Here is a tiny trained network, its code and every weight. The questions are about switching its units off for an input and a class, where a switched-off unit gives its printed mean instead of its output.

import numpy as np


def w(rows, s, z=0):
    codes = np.array(rows[::2]) - 128.0
    scale = np.full(codes.shape[1], s)
    scale[-1] = z or s
    return codes * scale


def f(y):
    return np.maximum(y, 0)


def log_softmax(a):
    a = a - a.max(-1, keepdims=True)
    return a - np.log(np.exp(a).sum(-1, keepdims=True))


def net(x, mask):
    res = np.array(x, float).reshape(1, 3) / 4 @ E
    y = f(res @ A[0][:, :-1].T + A[0][:, -1])
    res = res + np.where(mask, y, B[0][:, -1]) @ B[0][:, :-1]
    return log_softmax(res[-1] @ U[:, :-1].T + U[:, -1])


A, B = {}, {}
E = w([
[225,135,30,139,20],'x0',
[229,223,204,40,140],'x1',
[157,185,2,120,244],'x2',
],0.0087)
A[0] = w([
[243,142,95,172,72,59],'N1',
[97,49,106,172,105,111],'N2',
[128,154,78,129,182,252],'N3',
[199,134,81,131,54,95],'N4',
[121,176,68,149,221,83],'N5',
[88,151,225,130,255,78],'N6',
[230,222,222,100,114,166],'N7',
[98,66,52,195,99,80],'N8',
[87,103,166,106,123,74],'N9',
[114,171,73,111,190,75],'N10',
[158,159,65,125,194,77],'N11',
[174,141,21,146,39,128],'N12',
[112,51,244,128,27,101],'N13',
[184,160,170,68,140,59],'N14',
[110,54,104,241,158,98],'N15',
[200,150,166,20,173,99],'N16',
[141,77,193,122,69,44],'N17',
[85,113,88,222,138,77],'N18',
[61,12,65,166,110,83],'N19',
[124,133,8,111,212,70],'N20',
[33,119,206,129,254,129],'N21',
[108,118,201,123,14,92],'N22',
[71,114,162,84,193,57],'N23',
[231,111,86,152,65,50],'N24',
[232,174,154,50,128,71],'N25',
[154,199,112,162,170,88],'N26',
[11,85,26,143,116,116],'N27',
[163,124,39,89,227,85],'N28',
[188,144,161,79,146,62],'N29',
],0.011,0.013)
B[0] = w([
[157,157,160,156,134,173],'N1',
[102,150,108,110,151,178],'N2',
[134,55,49,96,93,250],'N3',
[167,154,126,191,135,179],'N4',
[161,126,167,100,111,188],'N5',
[157,167,129,181,113,200],'N6',
[69,136,68,121,184,230],'N7',
[103,148,148,132,164,183],'N8',
[157,132,163,126,125,145],'N9',
[143,118,189,102,116,167],'N10',
[158,130,252,90,124,173],'N11',
[150,134,111,175,101,213],'N12',
[145,79,150,78,90,219],'N13',
[89,171,161,133,189,155],'N14',
[77,162,130,127,153,186],'N15',
[91,139,118,128,166,183],'N16',
[171,139,230,94,113,156],'N17',
[99,165,175,127,175,168],'N18',
[100,136,139,129,171,199],'N19',
[147,117,184,98,108,199],'N20',
[161,144,100,185,86,236],'N21',
[142,100,158,83,98,192],'N22',
[153,173,197,171,99,157],'N23',
[153,182,158,161,95,168],'N24',
[96,146,145,126,169,181],'N25',
[129,145,142,104,118,155],'N26',
[91,158,121,116,156,214],'N27',
[154,117,156,95,121,197],'N28',
[88,161,149,131,160,149],'N29',
],0.016,0.015)
U = w([
[60,177,125,118,208,92],'0',
[164,128,158,46,105,82],'1',
[173,183,123,242,112,94],'2',
[90,42,5,109,104,250],'3',
],0.016,0.012)

Each question gives the input, the list of numbers given to net, and the class t.
The units are the neurons (one row each of A and B). Each row of codes is followed by its name. A weight is (code - 128) times the scale printed after its matrix; where a second scale follows, it is the last column's (A, B and U).
mask holds one flag per neuron, in row order. A switched-off neuron (its flag False) gives its mean, the last column of its row in B, instead of its output. The means were averaged over made-up inputs and are rounded, as every weight is.
A unit's drop is (log p(t) with every unit on - log p(t) with that unit switched off) / (log p(t) with every unit on - log p(t) with every unit switched off).
The circuit of an input: a set's keep is (log p(t) with only the set's units on - log p(t) with every unit switched off) / (log p(t) with every unit on - log p(t) with every unit switched off). Starting from the 12 units with the biggest drops (on a tie, the unit counted first), units are removed one at a time, each time the one whose removal leaves the highest keep (on an exact tie, the one counted first), for as long as the keep stays at least 0.8.
circuit, biggest first: the units of the circuit, biggest drop first
top k neurons: the k neurons with the biggest drops, biggest first
drop when u is switched off: that unit's drop, to one decimal
input [7,8,-1], class 0: circuit, biggest first : (N7)
input [-7,6,7], class 1: top 3 neurons : (N11; N28; N5)
input [7,-7,-8], class 1: top 3 neurons : (N13; N22; N7)
input [-7,-4,6], class 2: top 3 neurons : (N21; N6; N13)
input [-1,-7,-7], class 0: top 2 neurons : (N19; N15)
input [-7,3,-5], class 2: top 2 neurons : (N21; N6)
input [3,0,-2], class 3: top 2 neurons : (N6; N21)
input [-4,-1,-2], class 2: top 2 neurons : (N3; N7)
input [-3,-1,4], class 1: drop when N7 is switched off : 0.3
input [3,-3,-1], class 3: drop when N11 is switched off : 0.2
input [-8,6,0], class 2: drop when N6 is switched off : 0.6
